seze: -3.63  -1.44  2.12  6.09  -6.12  -3.82  -2.83  0.13  5.07  -1.82  0.75
teni: 2.75  5.52  2.91  -6.26  -4.04  -3.50  -3.72  -2.08  1.80  0.17  -2.60
Liv: -7.63  -4.01  0.42  -5.08  -3.23  -3.79  0.37  -1.01  0.05  -0.07  -2.48
diveb: -2.74  -6.55  1.40  -2.85  -1.62  -5.38  -3.13  4.10  3.01  -3.22  0.33
gor: 0.75  1.53  1.24  -7.53  -2.82  -6.01  -1.49  1.53  0.62  0.37  -4.72
mes: 2.47  4.05  2.51  -6.86  -3.56  -2.33  -4.99  -3.89  2.53  0.33  -2.16
Duna: 1.78  -1.88  -1.64  1.29  4.29  -4.54  3.29  -5.77  4.50  -1.28  -5.62
feton: -1.71  -6.67  1.91  -2.71  -0.35  -8.21  -4.49  1.26  1.19  -0.76  -0.12
zizeg: 0.31  -4.46  1.06  -2.61  -0.78  -1.63  -2.81  6.24  7.01  -5.33  1.86
palep: 3.01  -4.23  1.57  2.75  -5.38  2.86  -1.25  -1.07  0.38  -4.54  -7.20
lugip: 3.14  -3.07  -4.73  -2.54  -1.23  -1.09  5.35  0.33  8.90  2.27  -2.70
again gor:  -> 1.53
both gor Liv:  -> 0.37

Tumo: 4.80  -1.42  -2.42  3.06  -4.77  -0.64  1.82  2.75  -1.04  2.88  5.21  6.01  -1.83  -2.40  6.85
tarep: -3.13  1.81  -0.67  -2.27  -1.16  -4.50  -2.95  1.86  -3.23  -1.50  -2.01  -1.04  -3.51  -7.45  7.19
Mulug: -2.46  2.10  0.31  -1.77  -1.52  -3.73  -2.89  1.53  -3.04  -1.49  -1.99  -0.98  -3.48  -6.71  7.41
bukul: 5.55  -0.60  -2.37  0.55  -2.97  -1.09  1.77  1.59  -1.51  5.08  -1.79  0.21  2.19  -1.57  6.15
Lif: -1.74  -1.92  1.85  -2.57  1.40  -1.52  -8.43  0.91  0.53  1.72  -3.27  0.97  6.32  2.32  -0.43
nak: -2.05  -2.63  -2.58  2.80  4.46  -2.15  -3.01  -2.91  -1.46  -4.23  5.09  0.86  -2.02  3.04  4.34
fis: -2.24  4.82  3.34  -4.51  -3.69  1.67  -0.75  4.27  -3.78  4.97  -2.49  -5.78  5.22  -1.69  2.84
nisen: -1.49  2.76  0.53  -1.49  -4.21  0.43  1.38  6.81  -1.61  4.37  -2.26  -7.65  1.47  -3.37  3.60
kido: -0.43  -1.74  1.72  1.85  0.53  2.31  0.97  0.91  6.32  -1.52  -3.27  -1.92  1.40  -2.57  -8.43
tail: -3.27  0.97  6.32 -> 2.32  -0.43
shift +1: 1.85  0.53  2.31 -> 1.86  0.54  2.32
find: -3.13  1.81  -0.67  -2.27  -1.16  -4.50  -2.95  1.86  -3.23  -1.50  -2.01  -1.04  -3.51  -7.45  7.19 -> tarep
tail: -1.92  1.85  -2.57  1.40 -> -1.52  -8.43  0.91  0.53  1.72  -3.27  0.97  6.32  2.32  -0.43
perm: -8.43  -3.27  -2.57  -1.92  -1.74  -1.52  -0.43  0.53  0.91  0.97  1.40  1.72  1.85  2.31  6.32 -> kido

ruf: -8.00  6.63  -4.32  -5.74  -2.94  -3.05  6.07  -4.80  6.07  -7.37  6.17  -1.45  -3.34  6.17  7.02  0.19  -6.05  -1.14  -3.40  -3.42  6.19  5.82  1.94  -1.72  -1.63  -4.71  4.67  6.06  1.17  2.53  -2.07  0.70  -3.54  2.10  4.14  -1.23
refib: -8.00  6.63  -4.32  -5.74  -2.94  -3.05  6.07  -4.80  6.07  -7.37  6.17  -1.45  -3.34  6.17  7.02  0.19  -6.05  -1.14  -3.40  -3.42  6.19  5.82  1.94  -1.72  -1.63  -4.71  4.67  6.06  1.17  2.53  -2.07  -1.79  -0.13  6.14  -4.14  -6.21
sibus: -1.14  -3.05  -1.45  -3.40  -1.23  1.17  -3.34  6.07  2.10  7.01  0.19  6.19  6.17  -2.07  -4.32  -8.00  2.53  6.06  6.63  -6.05  0.70  4.14  5.82  -7.37  -3.54  -4.71  -1.63  6.17  4.67  -4.80  -2.94  -5.74  -1.72  6.07  -3.42  1.94
Kitom: -8.00  6.63  -4.32  -5.74  -2.94  -3.14  6.07  -4.80  -2.07  -7.37  6.17  -1.45  -3.34  6.17  7.02  -3.72  -2.07  -2.07  -3.40  -3.42  6.19  5.82  1.94  -1.72  -1.63  -4.71  4.67  6.06  1.17  2.53  -2.07  0.70  -3.54  2.10  4.14  -1.23
shift +1: 6.19  5.82  1.94  -1.72 -> 6.20  5.83  1.95  -1.71
find: -8.00  6.63  -4.32  -5.74  -2.94  -3.14  6.07  -4.80  -2.07  -7.37  6.17  -1.45  -3.34  6.17  7.02  -3.72  -2.07  -2.07  -3.40  -3.42  6.19  5.82  1.94  -1.72  -1.63  -4.71  4.67  6.06  1.17  2.53  -2.07  0.70  -3.54  2.10  4.14  -1.23 -> Kitom
perm: -8.00  -7.37  -6.05  -5.74  -4.80  -4.71  -4.32  -3.54  -3.42  -3.40  -3.34  -3.05  -2.94  -2.07  -1.72  -1.63  -1.45  -1.23  -1.14  0.19  0.70  1.17  1.94  2.10  2.53  4.14  4.67  5.82  6.06  6.07  6.07  6.17  6.17  6.19  6.63  7.02 -> ruf

kitim: -2.61  -1.95  2.71  -5.97
baso: 6.63  -4.36  -4.34  2.55
Bepin: 6.63  -4.36  2.70  2.55
rone: 2.70  -4.36  2.56  6.63
subud: 0.78  -1.43  3.69  -3.90
find: 0.78  -1.43  3.69  -3.90 -> subud
perm: -4.36  2.70  6.63  2.55 -> Bepin

gol: -2.24  -3.64  0.59  -1.02  6.69  -4.11  -0.85  -6.89  -3.83  2.07  -5.27  -4.61  -0.24  -3.94  0.44  0.99  -3.39  -6.42  -5.12  1.92  -3.01  2.95  -3.72  -3.87
lor: -3.30  1.14  -1.42  -1.43  3.39  2.36  2.70  -0.46  -0.56  1.27  -4.12  -1.02  -2.44  3.28  -5.18  -3.01  3.03  0.39  2.08  -5.18  -3.02  -4.03  0.72  1.79
Mituf: -3.67  -1.56  0.12  -2.23  4.38  0.66  2.85  -3.65  -0.77  3.02  -5.83  -2.14  -2.91  4.43  -5.22  -4.46  2.92  -0.79  -0.06  -3.64  2.23  -2.04  -0.68  2.31
shift -1: -3.01  2.95 -> -3.02  2.94
again lor:  -> -5.18
both gol Mituf:  -> -3.64
find: -2.24  -3.64  0.59  -1.02  6.69  -4.11  -0.85  -6.89  -3.83  2.07  -5.27  -4.61  -0.24  -3.94  0.44  0.99  -3.39  -6.42  -5.12  1.92  -3.01  2.95  -3.72  -3.87 -> gol
tail: 6.69  -4.11  -0.85 -> -6.89  -3.83  2.07  -5.27  -4.61  -0.24  -3.94  0.44  0.99  -3.39  -6.42  -5.12  1.92  -3.01  2.95  -3.72  -3.87
find: -3.30  1.14  -1.42  -1.43  3.39  2.36  2.70  -0.46  -0.56  1.27  -4.12  -1.02  -2.44  3.28  -5.18  -3.01  3.03  0.39  2.08  -5.18  -3.02  -4.03  0.72  1.79 -> lor

fezi: 2.14  -0.59  5.89  5.47  -4.89  4.07  -3.22  -3.67  -5.73  -4.74
firor: 5.89  5.47  4.07  2.14  -0.59  -3.22  -4.74  -5.73  -4.89  -3.68
nati: 3.78  -6.54  3.24  3.33  -7.20  3.61  3.23  -6.65  4.64  2.49
Kupip: 2.49  1.92  0.76  -0.42  4.63  -3.10  -3.37  -3.07  -2.01  -0.04
pora: -8.32  -8.55  -0.54  4.62  8.78  0.36  -8.20  -8.33  -0.83  8.14
Tak: -4.67  0.26  5.03  6.40  2.87  -1.55  -5.71  -5.99  -2.12  3.13
Mumes: -2.65  2.28  2.62  -2.32  -2.01  2.47  2.34  -2.96  -2.05  2.90
Futi: 3.33  -6.65  -6.54  3.61  3.78  2.49  3.23  4.63  3.24  3.24
perm: -5.73  -4.89  -4.74  -3.68  -3.22  -0.59  2.14  4.07  5.47  5.89 -> firor
perm: 2.49  4.64  -6.65  3.23  3.61  -7.20  3.33  3.24  -6.54  3.78 -> nati
find: 2.14  -0.59  5.89  5.47  -4.89  4.07  -3.22  -3.67  -5.73  -4.74 -> fezi
again Futi:  -> 3.24

Vuf: -3.91  1.44  1.89  2.23  4.94  0.81  3.66  0.52  -1.14
Sarup: 0.84  -0.81  -0.58  0.83  0.48  -0.26  -1.73  0.20  -0.66
vamu: -3.91  4.94  1.89  2.23  4.94  4.94  -2.46  -0.45  0.84
gaka: -2.32  1.05  1.35  0.64  2.27  0.10  1.54  0.59  0.13
Dap: -2.02  0.29  0.73  1.18  3.32  1.18  0.78  1.18  -0.42
vaze: 0.82  0.26  -0.08  -0.49  -0.27  0.04  -0.14  0.19  0.35
vulik: 1.28  -0.27  -3.90  0.39  0.88  -0.46  0.79  -0.83  -1.18
pevig: -3.90  0.78  1.28  -0.27  -1.18  -0.46  0.88  0.39  -0.83
both vamu Sarup:  -> 0.84
again vamu:  -> 4.94
find: -2.32  1.05  1.35  0.64  2.27  0.10  1.54  0.59  0.13 -> gaka
shift +1: -2.02  0.29  0.73  1.18 -> -2.01  0.30  0.74  1.19
again Dap:  -> 1.18
perm: -0.46  0.39  1.28  0.88  -0.83  -3.90  0.79  -0.27  -1.18 -> vulik

mig: 2.87  5.79  -2.50  0.02  -0.24  -5.79  0.73  0.48  7.60  -0.05  1.03  -1.93  1.33  3.21  -0.05  8.04  -1.27  0.26  -0.52  -1.81
Vul: -9.00  -0.07  1.31  -0.18  -0.78  -1.38  0.71  0.12  1.35  1.46  3.63  -0.78  -5.03  -4.65  1.39  1.32  1.96  -0.42  2.83  2.19
fitav: 4.17  1.71  -0.71  -1.00  -3.95  -2.90  2.62  -0.57  2.27  -0.79  1.29  2.02  4.68  -0.52  -0.82  4.59  0.27  0.99  0.76  -1.89
berek: 6.47  0.86  -0.45  -1.53  -4.15  -2.63  2.05  0.52  0.00  -0.14  -4.40  2.74  3.42  0.83  -0.88  0.79  -1.04  0.57  -0.48  -3.33
Fetaf: 2.78  3.24  -0.11  1.07  4.42  -2.25  -3.21  1.30  3.05  -0.77  0.35  -0.06  3.63  2.38  -0.80  7.52  -0.84  -0.10  -0.31  -1.85
niref: -4.77  1.47  0.35  -0.30  2.05  -1.56  -1.90  0.29  3.01  0.48  -1.03  -0.46  -6.10  2.45  1.19  0.85  0.76  -0.68  -0.74  1.47
kovab: 0.08  -4.08  -0.32  0.37  -0.93  4.48  0.86  0.05  -5.37  0.62  -0.25  -1.23  -0.04  -0.34  -1.15  -6.55  1.82  1.33  1.59  2.18
Zuri: 1.98  -2.45  -0.71  0.33  -0.72  2.21  -2.32  -0.28  -2.33  0.36  -5.63  -1.71  -2.68  1.06  0.01  -4.57  0.84  -0.25  -1.19  1.98
pofef: -0.06  2.05  0.91  0.62  1.95  -0.83  -0.42  0.08  2.33  -2.17  5.53  0.91  0.91  -2.56  2.95  1.00  0.06  0.02  4.28  1.37
Fup: 2.76  -6.11  2.46  0.06  0.65  5.84  -0.71  0.81  -6.97  0.56  1.85  0.09  3.66  -1.49  -3.76  -6.91  0.48  -1.45  0.66  2.70
Vod: -5.64  -0.37  -0.29  0.59  -3.48  0.20  -0.49  0.31  1.34  1.50  -2.88  2.58  -5.38  -2.76  1.09  1.63  -0.66  0.86  -0.63  1.63
burep: 0.00  0.83  2.74  6.47  -4.40  -0.88  -1.04  0.79  -1.53  -0.14  -0.45  -0.48  -2.63  -4.15  0.52  0.87  0.57  2.05  3.42  -3.33
shift +1: -0.10  -0.31 -> -0.09  -0.30
perm: -1.04  -0.14  -4.40  6.47  -0.48  -0.88  -4.15  0.79  0.00  3.42  0.83  0.57  2.74  0.52  -3.33  -1.53  -2.63  0.86  2.05  -0.45 -> berek
again pofef:  -> 0.91
again Vod:  -> 1.63

Rif: -5.15  1.27  0.57  -2.82  -6.91  4.59  4.15  5.70  2.68  -3.85  -0.47  -4.30  0.94  -2.69  6.77  2.17  7.57  -6.66
nov: -5.15  -2.69  0.57  -2.82  -6.91  4.59  4.15  5.70  2.68  -3.85  -0.47  -2.69  0.94  -2.69  6.77  2.17  5.91  4.11
bibi: -5.15  1.27  0.57  -2.82  -6.91  4.59  4.15  5.18  2.68  -3.85  -0.47  -4.30  0.94  -2.69  6.77  2.17  5.91  4.11
sedi: -1.51  3.94  2.45  -7.44  -1.25  -7.90  -7.33  7.13  5.10  3.19  -7.07  -0.21  -6.92  7.44  3.71  0.44  -2.05  -6.66
dagip: 6.84  -6.44  -1.74  5.39  -2.28  2.93  -4.64  7.00  -3.49  -1.92  -1.13  -6.37  -3.08  5.43  2.00  7.39  -6.04  -3.82
Ref: 7.68  -0.76  5.55  1.13  -5.02  7.65  -1.80  -4.22  -1.76  -4.82  6.51  1.71  0.97  0.97  -4.39  4.76  -4.58  -1.58
baper: -6.04  -3.08  5.39  -3.82  -1.13  -1.92  -6.37  7.00  -1.74  -2.28  6.84  -3.49  7.39  5.42  -6.44  -4.64  2.00  2.93
Gute: 7.62  -3.49  -2.66  -7.78  -0.58  6.26  -4.23  -1.11  -7.42  6.76  -1.42  3.81  -5.19  5.68  -4.38  -3.65  4.47  7.51
perm: -3.82  -6.04  7.39  2.00  5.43  -3.08  -6.37  -1.13  -1.92  -3.49  7.00  -4.64  2.93  -2.28  5.39  -1.74  -6.44  6.84 -> dagip
again nov:  -> -2.69

petup: 1.15  0.87  -1.46  -2.56  3.15  -1.32  0.18  5.42  -1.28  -3.30
zimur: 1.56  2.69  3.22  -1.31  -1.80  1.29  1.55  -0.91  -0.96  3.91
fovi: -1.97  -2.05  -1.32  1.40  -0.74  0.94  -2.17  -3.02  1.89  -1.22
mimev: -1.08  -3.38  -1.73  1.69  0.10  -1.73  0.48  -0.06  0.51  -2.92
Ras: -1.99  -1.07  -6.40  0.09  1.88  0.95  -2.77  -0.36  2.88  -3.64
Tonek: 0.22  -0.37  0.75  -2.74  1.05  1.56  1.09  3.37  -1.73  0.13
Tik: -1.50  -0.49  2.12  3.69  -3.45  0.76  -0.77  -5.35  1.34  5.02
muv: 1.57  -2.83  -1.74  1.80  -1.40  -4.58  5.09  0.79  -1.06  -1.44
zop: -1.27  0.57  -4.34  0.44  0.12  1.67  -0.36  -2.34  2.54  -0.14
gofom: -0.89  -0.12  -1.73  1.89  -2.37  1.09  -2.31  -5.71  1.62  2.22
Papiv: 1.09  2.22  -5.71  -0.89  1.62  -2.30  1.89  -1.73  -2.37  -0.12
shift -1: 2.69  3.22  -1.31 -> 2.68  3.21  -1.32
perm: -2.37  1.09  -2.31  -5.71  1.62  2.22  -0.89  -0.12  -1.73  1.89 -> gofom
both Tonek mimev:  -> -1.73
both Ras zop:  -> -0.36
perm: 1.88  0.95  -6.40  -2.77  -3.64  -1.07  0.09  -1.99  -0.36  2.88 -> Ras

Zep: -0.04  -3.65  1.23  -2.85  1.15  -2.76  -2.82  -0.02  1.73  0.16  -0.86  -3.29  5.36
Tesaf: -2.23  1.63  -2.27  -0.81  -1.96  -0.77  1.55  3.47  1.56  -1.61  -0.58  -0.75  1.04
fofam: 1.03  1.55  -0.77  1.04  1.56  -0.58  4.89  -0.81  -2.27  -1.96  -2.23  1.63  -0.75
Duk: -1.55  1.04  0.22  1.88  -2.73  1.80  -0.69  -1.03  -2.92  1.22  2.22  -0.50  2.69
perm: -0.75  1.63  -2.23  -1.96  -2.27  -0.81  4.89  -0.58  1.56  1.04  -0.77  1.55  1.03 -> fofam
both fofam Duk:  -> 1.04
find: -2.23  1.63  -2.27  -0.81  -1.96  -0.77  1.55  3.47  1.56  -1.61  -0.58  -0.75  1.04 -> Tesaf

Kase: -2.99  3.30  7.01  -3.86  -4.21  -0.44  0.94  2.04  0.21  1.31  -1.25  0.14  0.16  -0.68  -5.70  0.96  1.15  0.58  -0.35  0.16  1.65  2.30  3.41  5.27  -4.85  -0.30  6.10  7.28  -1.40  -4.99  -7.37  3.84  1.28  -2.52  -0.89  1.66  0.60  -1.21  -2.67  2.29  -2.56  0.72  1.04
tok: 1.99  1.20  -0.38  2.90  4.04  5.48  -0.37  2.07  0.13  -0.32  -0.18  0.37  2.10  -1.08  0.86  2.84  -0.52  0.80  0.21  -0.46  -0.79  1.40  2.45  3.74  -0.62  0.74  -0.77  2.35  -0.75  -3.24  -8.18  0.83  -0.09  2.21  -0.48  -1.55  -4.15  -3.78  3.64  2.80  -0.05  -1.55  0.27
fanod: 1.99  1.20  -0.38  2.90  4.04  5.48  -0.37  2.07  0.13  -0.32  -0.18  0.38  2.10  -1.08  0.86  2.84  -0.52  0.80  0.21  -0.46  -0.79  1.65  -4.83  -1.12  1.69  -0.80  1.50  3.93  -0.58  2.01  4.86  0.87  4.85  2.07  -4.19  1.52  5.77  -4.13  -4.75  2.23  -1.93  -2.60  -0.67
zipa: -6.51  -1.31  0.00  1.38  1.72  -0.84  1.76  -2.55  3.11  1.49  2.38  2.01  5.65  4.47  0.65  4.99  -1.83  -3.58  -2.11  1.13  -2.04  -0.22  -3.45  1.32  -1.63  3.76  2.06  4.60  -2.32  1.07  -1.09  -3.12  1.42  0.83  -3.67  0.41  4.84  -1.87  -4.08  -2.54  -2.81  -3.87  -0.55
fud: -0.59  0.62  -2.35  -0.02  -3.58  1.90  -3.08  -0.20  -2.86  0.79  -0.19  0.37  -5.61  -1.64  -1.58  2.37  -1.60  -3.27  7.30  -5.43  -1.63  -1.50  3.82  2.47  -4.38  -1.20  2.15  2.95  4.56  -3.04  0.83  4.22  0.94  4.85  -0.13  4.63  -1.60  2.85  -4.96  1.45  0.69  2.84  0.77
tail: -0.18  0.37 -> 2.10  -1.08  0.86  2.84  -0.52  0.80  0.21  -0.46  -0.79  1.40  2.45  3.74  -0.62  0.74  -0.77  2.35  -0.75  -3.24  -8.18  0.83  -0.09  2.21  -0.48  -1.55  -4.15  -3.78  3.64  2.80  -0.05  -1.55  0.27
tail: 0.37  2.10 -> -1.08  0.86  2.84  -0.52  0.80  0.21  -0.46  -0.79  1.40  2.45  3.74  -0.62  0.74  -0.77  2.35  -0.75  -3.24  -8.18  0.83  -0.09  2.21  -0.48  -1.55  -4.15  -3.78  3.64  2.80  -0.05  -1.55  0.27
again fud:  -> -1.60
tail: 2.30  3.41  5.27  -4.85  -0.30 -> 6.10  7.28  -1.40  -4.99  -7.37  3.84  1.28  -2.52  -0.89  1.66  0.60  -1.21  -2.67  2.29  -2.56  0.72  1.04
both Kase fud:  -> 0.94

buze: 1.30  1.23  1.06  -0.04  0.35
Puf: 5.93  3.73  0.13  -1.15  1.85
guzip: 3.13  1.95  3.65  8.36  0.75
fime: 1.66  0.83  1.22  2.62  0.70
teza: 1.03  0.51  0.72  1.22  0.75
kofiz: 1.03  0.40  1.85  1.29  1.86
bago: 2.58  0.11  2.52  -0.02  0.11
both fime teza:  -> 1.22
shift +1: 2.52 -> 2.53
both Puf kofiz:  -> 1.85
again bago:  -> 0.11

piz: -2.05  -1.19  0.74  -1.56  0.81  -3.72  -2.98  1.32
Zubeb: 8.18  -3.36  -2.53  8.73  2.64  -4.24  -2.49  2.75
Bapu: 5.57  0.38  -0.55  4.63  1.69  -1.87  -1.18  2.71
Zenu: 0.87  1.06  -0.41  0.85  -0.47  -0.21  -1.80  1.13
Venis: 6.72  -1.75  -2.30  4.83  1.58  0.81  -1.00  3.38
rap: -2.97  0.74  0.81  -2.97  -1.19  -2.97  -1.56  -2.05
both piz Venis:  -> 0.81
perm: -2.97  -2.97  -2.97  -2.05  -1.56  -1.19  0.74  0.81 -> rap
again rap:  -> -2.97

dotef: 1.54  -1.16  -3.52  4.14  0.78
musoz: -2.49  -5.89  -1.58  -2.62  -3.58
zope: -1.74  3.64  2.08  -2.45  2.29
lof: -1.09  1.20  2.08  -2.45  2.30
Palu: 1.54  -1.16  -3.52  -2.63  -3.58
tail: -5.89  -1.58  -2.62 -> -3.58
tail: -5.89  -1.58 -> -2.62  -3.58
tail: 3.64  2.08 -> -2.45  2.29
perm: -1.16  0.78  4.14  1.54  -3.52 -> dotef
perm: 2.29  -2.45  2.08  3.64  -1.74 -> zope

